(in the rows, 128 means zero)
Here are made-up objects, facts about them, and rows of numbers that follow some of those facts. Name the object behind each unnamed row.

There are 2 kinds of fact about the objects: η, ρ.
(129) η (251); (135) η (352); (135) η (45); (15) η (44); (150) η (793); (158) η (15)
(158) η (173); (159) η (767); (159) η (352); (159) η (589); (173) η (150); (173) η (88)
(200) η (45); (200) η (482); (230) η (88); (251) η (482); (288) η (15); (295) η (288)
(33) η (251); (34) η (891); (34) η (352); (397) η (767); (397) η (448); (397) η (830)
(400) η (793); (400) η (404); (400) η (550); (400) η (698); (404) η (15); (404) η (410)
(406) η (352); (406) η (864); (410) η (244); (410) η (533); (410) η (850); (410) η (33)
(44) η (534); (445) η (550); (448) η (45); (45) η (352); (45) η (550); (470) η (624)
(470) η (200); (473) η (352); (473) η (482); (473) η (502); (474) η (445); (482) η (352)
(494) η (352); (497) η (793); (502) η (406); (526) η (534); (526) η (482); (533) η (526)
(534) η (352); (544) η (45); (550) η (352); (553) η (158); (553) η (200); (553) η (173)
(568) η (88); (571) η (352); (573) η (827); (581) η (158); (581) η (767); (581) η (526)
(589) η (352); (611) η (830); (628) η (767); (628) η (864); (698) η (251); (699) η (793)
(699) η (352); (699) η (550); (699) η (406); (767) η (251); (793) η (534); (793) η (550)
(82) η (45); (82) η (200); (82) η (482); (827) η (352); (830) η (482); (850) η (445)
(850) η (352); (850) η (448); (86) η (827); (86) η (352); (861) η (827); (861) η (200)
(861) η (550); (861) η (135); (864) η (550); (864) η (482); (874) η (526); (891) η (376)
(891) η (248); (891) η (251); (93) η (15); (93) η (88); (93) η (534); (129) ρ (699)
(135) ρ (473); (150) ρ (497); (159) ρ (448); (200) ρ (435); (230) ρ (581); (244) ρ (378)
(248) ρ (553); (275) ρ (482); (288) ρ (571); (319) ρ (874); (34) ρ (526); (352) ρ (404)
(376) ρ (158); (378) ρ (319); (400) ρ (15); (406) ρ (244); (410) ρ (641); (435) ρ (778)
(44) ρ (173); (445) ρ (230); (463) ρ (45); (474) ρ (248); (494) ρ (352); (502) ρ (376)
(526) ρ (698); (550) ρ (624); (568) ρ (535); (571) ρ (44); (573) ρ (827); (589) ρ (534)
(611) ρ (463); (624) ρ (793); (628) ρ (33); (655) ρ (129); (661) ρ (275); (699) ρ (891)
(767) ρ (568); (793) ρ (861); (801) ρ (573); (82) ρ (830); (827) ρ (410); (850) ρ (200)
(86) ρ (470); (861) ρ (661); (864) ρ (400); (88) ρ (767); (93) ρ (135)

Some rows with their names:
[119  96 100  76 196 158 142  97 148 182 128 116 118 105 127 104 164 153
  78  94 133 144 122 118 119  94 103 104 112 159 163] -> (150)
[119 124  53  79 147 134 107  74 143 144 133 100 115 135 156  63 148 120
  55 139 179  75 109 126  82  92 114 105  78 134 154] -> (474)
[115 112  37  30 174 127 136  67 126 122  97 109 138 107 115 112 147 195
  82  78 144 117  81 123  87  67  84 120 118 207 174] -> (288)
[119 107 122 110 163 111 154  95 126 154 139 122 122 124 129  79 147 158
 108  77 151 121 102 148 104  79 106  97 118 148 155] -> (159)
[126 108 105  95 201 147 138 104 136 175 134 110 111 109 136 103 160 169
  85 100 144 143 128 121 117  98 115 115 114 160 150] -> (482)
[122 106  98  87 202 149 139  98 141 175 134 113 113 107 132 101 165 167
  81  97 142 144 125 120 118  96 111 112 114 156 158] -> (655)
[132 121  50  53 167 152 118  59 146 126 109 101 117  85  92  91 159 220
  58  45 142 115  79 155  74  47  55 136 142 237 196] -> (295)
[126 100  94  82 188 127 159  81 149 173 133 120 124  94 128  79 136 169
 106 105 141  93 146 126  95  79 118  95 136 172 155] -> (661)
[123 106 106  88 195 146 134  99 140 173 143 101 112 115 132  99 165 154
  78  97 138 139 122 125 123  95 107 111 112 171 166] -> (400)
[162 119  51  71 246 149 131 140 136 209  90 153 129 135 181  76 189 197
 112  75 140 119 177 162 153  73  84 118 101 124 154] -> (624)
[125 117 126 104 175 107 159  85 141 140 150 130 126 113 129  76 162 173
 116  88 159 124  93 148 108  79 117  95 111 143 173] -> (34)
[128 106  72  61 175 129 147  99 133 141 113 105 133 119 144 101 147 157
 105 104 147 116 105 128  88  92 133  96 107 153 151] -> (275)
[126 101  93  81 187 129 161  81 150 174 134 118 122  96 131  76 137 169
 104 105 141  92 143 124  92  81 118  93 137 173 155] -> (778)
[114 107  87  72 200 150 139  87 142 170 121 115 117 103 117 106 163 172
  73  88 132 147 117 115 116  88  89 117 117 174 166] -> (15)
[125 104 103  96 198 144 140 104 131 172 142 106 110 112 137 100 166 169
  74  96 141 141 130 118 114  98 118 111 118 157 151] -> (502)
[144 112  92  96 179 156 137 103 163 159 117 104 115  98 128  77 159 166
  93  75 138 122 111 153  66  82 122 100 134 157 160] -> (463)
[123 102 110  83 186 148 134 104 139 176 150  99 115 118 132 101 169 142
  77  94 130 134 122 129 126  94 104 104 113 172 175] -> (497)
[114  80  74  30 168 158 160  90 156 159  81 136 146  92 126 114 145 145
 102 101 137 127  97 118  84  92 111  82 103 133 154] -> (88)
[124 107 102  96 198 146 136 102 135 173 137 107 109 112 135 100 166 166
  78  97 142 141 128 123 117  98 115 111 115 158 153] -> (864)
[143 115  93 107 176 155 133 102 157 161 117 102 108 105 131  76 154 164
  92  80 144 118 117 154  63  87 124 103 133 156 149] -> (448)

Which object is each row?
No name comes twice in this set of rows, the named rows included.
[143 115 123 121 153 175 115 110 152 165  99  97  82  91 134 106 115 200
 131  91 179 119 115 171  64  96 125 133 119 178 113] => (611)
[131  73  77  72 155 127 162 117  88 138 142 101 142 117 154 109 162 179
  65  80 153 111 115 127  82  90 154  80 129 141 147] => (573)
[122 116  59  77 165 128 130  86 138 143 120 103 124 126 151  82 147 138
  76 122 161 103 108 121  78  95 126 100  95 140 147] => (445)
[142 112  89  90 186 117 144 123 126 181 105 148 135 147 160  63 163 176
 132  62 152 101 137 182 131  60  79 100 105 130 160] => (470)

Now the same objects, written a new way:
Known rows:
[129 123 130 129 137 130 129 133 116 122 130 115 125 117 134 130 133 115
 122 116 134 122 125 133 123 129 129 131 122 137 126 125 127 127 130 132
 122 118 127 128 122 126 125 145 127] -> (850)
[128 130 132 132 144 133 125 128 136 125 128 133 136 126 142 133 131 111
 122 112 132 132 130 148 124 136 119 139 124 124 135 125 126 131 124 143
 126 123 127 108  99 122 127 156 142] -> (352)
[137 137 137 128 135 123 147 134 150 124 126 129 123 136 142 131 130 115
 119 109 134 119 119 136 119 131 104 124 115 135 146 130 125 125 135  95
 125 120 129 134 127 136 132 124 151] -> (827)
[146 135 138 112 114 123 136 135 117 119 140  84 131 126 140 126 154 131
 125 100 128 143 141 123 151 118 120 136 138 117 152 149 123 129 122 107
 143 151 137 131 107 156 120 109 124] -> (571)
[138 134 133 132 113 127 131 132 129 120 134  99 129 133 128 130 141 127
 137 115 130 136 137 122 126 124 115 125 120 124 144 126 128 124 117 117
 131 139 131 132 111 142 125 121 123] -> (473)
[131 114 128  99 135 140 117 118 149 134 123 181 147 125  85 115 147 159
 121 123 107 128 123 120 119 165 124 138 119 127 131 158 128 148 124 143
 136 130 140 108 144  81 132 149 130] -> (891)
[129 128 127 130 124 130 126 120 127 133 126 134 134 125 110 125 134 144
 124 121 120 127 130 120 113 136 120 131 130 138 119 131 133 135 118 117
 112 135 129 121 121 115 139 142 125] -> (251)
[122 128 126 137 124 131 128 119 117 137 127 116 133 125 117 129 127 140
 123 119 126 123 127 119 112 134 116 129 137 138 123 129 133 134 117 125
 109 130 129 126 117 116 134 133 124] -> (698)
[127 127 128 128 131 128 127 127 131 129 127 127 130 128 131 129 128 126
 127 128 129 128 129 133 130 131 129 131 129 126 127 127 128 130 128 131
 128 127 126 125 123 124 130 136 132] -> (319)
[118 134 121 128 115 126 133 125 122 123 125 139 114 139 127 125 121 140
 118 140 129 135 128 128 157 114 138 119 124 120 123 132 129 126 124 147
 136 144 126 142 142 130 125  97 121] -> (93)
[128 122 136  80 115 112 148 130 101 137 129 148 137 113 105 127  85  88
 152 142 136  62 110 101  73 126 127 103 109 103 136 118 141 103 120 122
 168 102 126 149 113 132 102 155 112] -> (544)
[125 130 128 131 131 129 127 128 129 129 127 132 128 127 131 129 126 126
 125 130 128 129 127 131 127 131 127 131 127 128 128 128 128 129 129 131
 127 126 129 123 125 127 129 133 131] -> (275)
[130 132 131 140 126 131 127 129 134 126 130 115 133 131 129 134 132 118
 133 119 131 133 133 133 117 129 116 128 123 128 136 119 130 126 119 129
 123 125 128 119 104 133 128 146 130] -> (864)
[111 138 119 131 131 130 130 124 135 130 123 151 124 139 127 130 109 128
 117 144 133 137 125 145 145 125 132 114 124 117 122 118 129 128 122 166
 129 136 123 130 121 123 125 116 133] -> (173)
[117 129 122 139 126 132 126 123 135 126 122 139 125 137 133 131 115 130
 126 140 132 134 126 135 131 121 139 126 123 121 121 118 130 126 120 153
 128 130 124 129 126 119 129 126 132] -> (158)
[128 123 124 130 114 127 129 127 133 118 129 114 122 139 125 129 126 140
 135 135 130 134 129 110 116 115 141 122 124 126 127 118 130 123 124 123
 128 141 129 142 128 129 132 109 119] -> (581)
[120 124 126 136 131 131 128 123 107 131 126 109 126 122 143 129 117 127
 119 126 129 130 123 129 129 119 137 142 137 132 114 133 129 132 133 129
 119 120 125 124 126 114 130 127 130] -> (404)
[128 127 128 131 130 130 127 128 133 127 127 133 128 126 131 128 127 124
 127 127 128 129 129 130 126 131 125 128 128 128 126 126 128 128 129 131
 128 126 126 123 124 126 127 132 131] -> (778)
[123  98 152 189  73 125 106 110  83 140 109  98 100 131 183 115 113 141
 150 153 111 121 147 127 209  95 152 190 128 123  97 173 124 136 126  92
 175  71 124 121 230  77 102 114 127] -> (295)
[127 127 128 129 131 129 127 128 132 126 127 129 129 127 129 129 128 126
 128 129 128 128 127 132 128 130 128 129 129 128 127 128 128 129 127 132
 127 126 129 124 126 123 128 136 131] -> (655)

Rows to name:
No name comes twice in this set of rows, the named rows included.
[131 134 126 141  87 121 136 110 114 140 126 127 125 127  76 122 137 181
 124 117 113 113 136  87 112 130  92 111 137 158 113 134 147 136  98  73
  90 162 126 152 134 134 159 133 102] => (129)
[120 126 125 136 131 132 127 125 130 125 126 117 126 135 140 132 119 129
 126 128 133 139 127 132 130 122 137 133 127 125 127 127 127 128 123 146
 128 131 127 129 123 118 127 117 133] => (534)
[131 130 128 131 128 129 125 130 137 127 129 134 134 128 128 131 134 121
 136 127 128 130 132 131 112 130 126 129 124 129 128 118 129 125 126 125
 125 126 127 121 109 130 129 140 130] => (482)
[138 132 128 140 106 127 127 140 132 127 131 135 131 129 112 130 137 117
 152 138 120 123 134 120 100 127 123 128 112 138 125 114 128 116 136  99
 123 127 126 117 120 143 125 126 114] => (397)
[126 119 124 123 142 127 132 126  99 127 131 113 126 108 147 127 123 124
 106 121 130 125 119 126 121 113 155 152 145 140 108 137 127 130 144 113
 114 125 124 125 118 121 135 138 128] => (410)
[122 134 124 127 117 124 131 128 131 131 128 125 121 137 123 129 116 135
 132 140 132 128 129 120 132 121 131 107 131 121 131 120 129 123 123 140
 131 137 128 145 139 139 125 107 123] => (553)
[135 134 126 159 116 133 116 144 152 131 128 172 143 128 112 131 142  99
 165 150 112 131 138 141  88 135 117 134 108 140 112 107 125 113 156  97
 113 114 121  84 112 135 124 140 121] => (830)
[131 132 133 125 133 126 133 130 131 127 130 127 132 126 132 132 124 111
 131 119 133 118 127 133 117 133 116 128 123 122 138 122 129 125 125 127
 133 119 128 127 112 131 124 141 135] => (135)
[130 127 129 137 122 130 126 128 136 123 128 131 132 131 122 131 135 126
 134 123 126 132 135 130 115 130 124 130 117 130 126 120 130 126 122 124
 118 131 125 116 108 127 133 145 125] => (767)
[118 130 125 134 132 131 130 127 114 137 129  88 134 132 137 133 116 131
 131 123 136 133 123 124 121 129 120 123 141 129 134 122 126 132 121 152
 121 122 135 128 122 120 119 102 127] => (793)
[130 134 133 135 128 131 128 130 135 124 131 112 136 132 136 134 136 116
 134 112 133 134 135 135 122 130 113 131 125 122 140 122 129 128 118 136
 127 129 130 120  97 132 125 138 134] => (406)
[104 149 112 120 145 133 128 123 146 124 119 206 118 135 117 125 117 124
  87 148 126 146 126 175 188 120 137 118 113 109 106 128 129 130 126 193
 133 151 117 120 119 124 132 135 140] => (88)

Now the same objects, written a new way:
Known rows:
[ 83 143 111 173 122 155 131 144 152 137  91 151  76 154 127  96 105 128
 158 141 140  59 106  75 110 119 119 151 105 112] -> (352)
[ 85 114  73 161 140 162 149 146 167 140  91  88  80  92 107 164 113 174
 160 167 117  79 141  83  98 131 109 158  63 101] -> (827)
[ 83 130 113 152 112 169 137 147 146 127 110 125  99 126 129 118 102 124
 134 143 140  89 115  91 113 118 120 148 106 100] -> (34)
[ 79 145  89 158  80 178 201 129 160 155 117  87 147 144  95  41 163  90
 164 153 153 127 112 119 111 111 117 172 116  83] -> (45)
[ 82 130  97 163 116 179 136 150 157 137 116 121  90 129 131 107 104 121
 147 143 145  85 109  73 120 118 110 161  93 101] -> (571)
[108 145 133 161 120 131 196 114 134 137 134  89 153 127 169 113 139 118
 152 121 166 156 161 156 104 124 140 152 135 152] -> (82)
[111 145 137 160 121 121 226 110 140 137 134  73 167 121 176 103 151 125
 164 113 178 165 169 168  93 124 139 161 131 172] -> (200)
[111 165  94 134 120 158 218  90 118 179 158 111 142 134 119 115 168  53
 136 134 141 133 114 182 106 107 167 166 136 104] -> (448)
[103 131  97 153 110 180 136 121 137 129 123 131 104 119 119 126 104 112
 121 120 112  85 117  89 135  77 129 152 102 108] -> (159)
[121 109 107 141 142 129 166 120 132 121  95 104 111  74 108 188 134 170
 138 153 102 112 169 134 102 136 126 106 107  99] -> (573)
[121 135 144 148 122 118 137 105 113 119 104 170 111 132 132 121 126 120
 136 122 123  92 127 136 115 135 143 106 159 108] -> (435)
[154  99 137 116 141 150 148 123 134  72 124 207 142 140 140 115 113 105
 158 149 120  51 155 145 124 168 138 137 159 110] -> (88)
[114 148 151 150 113 108 137 104 112 114  99 163 107 135 129 115 125 117
 133 129 125  82 128 139 117 136 140 101 156 111] -> (376)
[122 135 146 148 125 115 136 108 112 118 101 166 110 134 128 119 127 117
 135 131 123  91 131 137 118 130 143 106 149 109] -> (463)
[141 124 129 166  87 161 153 115 156 105 102 120 191 136 185  60 117 156
 146  83 125 177 150  98 152 125  96 106 163  97] -> (864)
[171 104 128 128  44 146 136 220 139 131 113 109 114 126  83  67 139 101
  96  98  79 152 169 139 113 153 115  87 140  58] -> (793)
[127 143 143 151 119 114 143 107 120 120  97 166 110 134 132 118 125 118
 129 128 122  92 128 134 113 131 143 110 147 106] -> (283)
[111 130 119 130  96  99 112 117 141  98 144 153 104  85 112 150 129 122
  74 111 172 137 160 123 156 118 102 148 153 110] -> (874)
[ 97  82 184 130 123 135 157 139  59  78 118 115 152 113 124 136 140 148
 114 168 148 118 150  87 158  53 185 143 153 102] -> (158)
[134 112 123 154 135 166 136  85 125 127 105 148 157 129 115 122 123 132
 108 138 108 131 140 137 141 129 125 122 143  60] -> (474)

Which object is each row?
No name comes twice in this set of rows, the named rows included.
[156 132 144 143  94 147 143 188  98 111 114 122  98 102 107 114 128  76
 103 105 113 142 151 126  92 131 137  90 124  88] => (497)
[137 123 147 144  89 153 143 159 108 108 100 113 136 116 111  88 129  97
 106 121 111 152 140 126 106 139 127  90 140  53] => (400)
[104 165  76 104 102 138 169 138 130  89 128 145 105  71 206 142 119 118
 172 114 141 139  94  88 127 143 136  53 177  72] => (502)
[ 90  77 146 108 110 130 156 162  95 174 126 118 134 156 153 167 122 183
 114 159 125 108 140 119 154 111 207 109 181  70] => (15)
[144  99 123 160  97 175 132  86 133 121  78 129 195 142  76  53 145 140
 111 145  88 165 149 132 154 129 107 116 156   5] => (445)
[120 116 117 148 114 123 175 115 128 114  84  90 154  89 102 132 156 153
 144 154 106 138 168 141 107 137 121 116 126  85] => (861)
[101 130 111 164 121 167 155 146 155 130 122 120 107 134 191 111  90 136
 150 105 158 121 132  86 121 135 112 139 122 126] => (473)
[ 89 111  98 174  79 196 136 150 172 129  85 108 134 147 103  42 127 136
 148 153 118 114 119  64 131 118  92 150 107  53] => (550)
[125 122  88 163 156 209 137  95 130 168 119 149 114 138 107 125 110 107
 108 140 137 128 112 113 137 127 126 157 104  48] => (850)
[ 95 137 119 127 100  99  98 105 150  89 152 158  91  74  98 161 124 116
  52 122 196 159 155 124 164 132  82 159 160  99] => (533)
[121 140 106 147  89 173 142 174 137 112 102 117 105 115 124  78 123 105
 141 123 119 137 114  82 109 132 115  95 125  59] => (699)

Now the same objects, written a new way:
Some rows with their names:
[128 115 116 103 118 116 133 134 105 123 108 131 145 111  64 126 107 119
 144 156  93 164 168 164 117 125 119  86 130] -> (445)
[119  98 117  93 140 125 135 141 107 134 104 119 150  74  63 155  95 105
 164 169  91 182 189 199  97 116 105  94 126] -> (550)
[144 116 120 103 139 119 120 137 102 125 122 117 143 112  72 144 112 116
 147 159  91 169 156 165 117 117 111  86 116] -> (793)
[176 145 111 139  86 102 134 138  92 101 117 160 116 158  71  79 121 134
 107 141  88 129 125  96 158 139 128  69 128] -> (699)
[171 139  98 144  78 108 148 124 104 104 102 166 111 153  77  75 123 133
 113 144  77 118 123  90 153 132 121  71 136] -> (861)
[134  93  92 126 126 139 150 124 126 137  87 140 125  81  85 133 118 110
 157 164  71 143 159 155  99 105  98  98 127] -> (200)
[117  88 105 117 141 132 147 156 116 139 103 134 137  60  77 157  98  98
 171 165  87 171 184 193  94 104  97 112 123] -> (482)
[142 106  71 158  96 142 155  92 143 135  69 159 100 124 111  94 150 123
 135 148  64  85 124  82 120 106 101  95 140] -> (470)
[100  80  75 128 134 157 153  88 160 156  65 133 120  87 113 141 145 104
 174 161  76 111 154 142  80  95  85 115 137] -> (624)
[145 125 108 133  91 114 136 145 108 112 111 146 131 129  71 102 119 121
 123 144  85 140 149 122 142 126 119  81 129] -> (850)
[139 112 122  99 169 127  86 169 115 137 161  76 162 113  94 175 142 109
 147 146 104 172 150 162 114  99 110 113  88] -> (15)
[149 121 117 113 138 118 103 163 105 121 144 107 144 125  85 141 130 119
 133 145  95 158 142 141 129 112 117  97 103] -> (44)
[168 100 112  84 242 132  81  82 108 169 138  80 130 132 130 210 132 108
 187 172 104 152 119 197  72  96  88 132  88] -> (88)
[205 134 105 121 193 115  91  74 100 147 144 114  99 191 141 149 146 124
 141 150 100 105  75 121 122 112 102 116  95] -> (230)
[ 67 122 110 110 143  96 119  78 156 146 104 142 147 189 137 139 155 104
 142 113 159 105 148 144 134 123 114 167 131] -> (535)
[ 65 124 112 110 140  97 119  78 157 147 105 146 146 190 132 137 155 102
 140 109 159 104 148 141 134 125 115 167 134] -> (170)
[ 63 123 112 111 140  96 119  78 155 147 104 146 146 192 133 138 152 101
 138 112 156 106 150 142 134 125 116 165 132] -> (275)
[ 65 121 113 110 141  98 117  77 152 150 103 145 147 191 134 139 155 104
 139 111 159 104 147 140 135 125 116 167 131] -> (655)
[ 91  97  96 138 124 134 120 191 146 136 133 114 154  88 103 155 145  93
 146 122 104 146 172 142 127  85 106 145 107] -> (244)
[ 66 124 111 110 140  99 120  79 154 151 105 144 145 190 134 138 152 103
 140 110 156 104 149 142 133 123 115 165 133] -> (778)

Rows to name:
No name comes twice in this set of rows, the named rows included.
[193 120 106 110 195 121  93  87  98 144 137 107 114 163 124 159 134 121
 155 160  93 132  97 144 106 109 100 107  98] => (173)
[143 132 115 120  97 106 135 129 105 113 105 149 133 144  74 101 118 125
 123 143  97 141 147 125 142 134 124  84 129] => (474)
[154 121  95 167  94 109 151 154 105 115 114 176 103 132  95  98 115 111
 123 132  87 116 132 110 154 118 112 110 124] => (628)
[163 132 101 160  83 106 146 154  98 109 118 171 107 142  82  89 112 119
 116 132  86 123 128 104 162 125 120  94 125] => (159)
[147 118  98 147 106 122 125 163 117 118 130 138 126 125  93 117 137 114
 125 135  87 130 135 109 146 106 112 105 111] => (874)
[128 101  94 167 117 116 150 179 119 131 124 162 113  96 103 133 114  93
 144 132  95 134 155 144 136  97 104 144 116] => (33)
[160 126  91 154  82 120 152 130 109 113  96 166 105 135  85  84 126 122
 122 144  73 113 128  91 143 122 113  84 130] => (82)
[135 105 101 133 127 132 129 167 118 128 124 124 135  95  85 142 125 106
 145 148  88 151 156 144 125  99 106 110 112] => (526)
[160 136 110 135  89 103 140 142  94 105 112 158 122 145  71  90 111 126
 116 142  90 137 139 117 149 132 125  78 132] => (86)
[179 118 107 118 181 124  84 125 110 138 154  94 125 152 120 161 150 118
 144 148  94 136 106 132 119 100 106 110  89] => (158)
[133 103  93 163 119 112 151 172 112 128 122 167 113 104  98 134 105  96
 145 132  98 135 152 148 137 104 102 138 117] => (698)

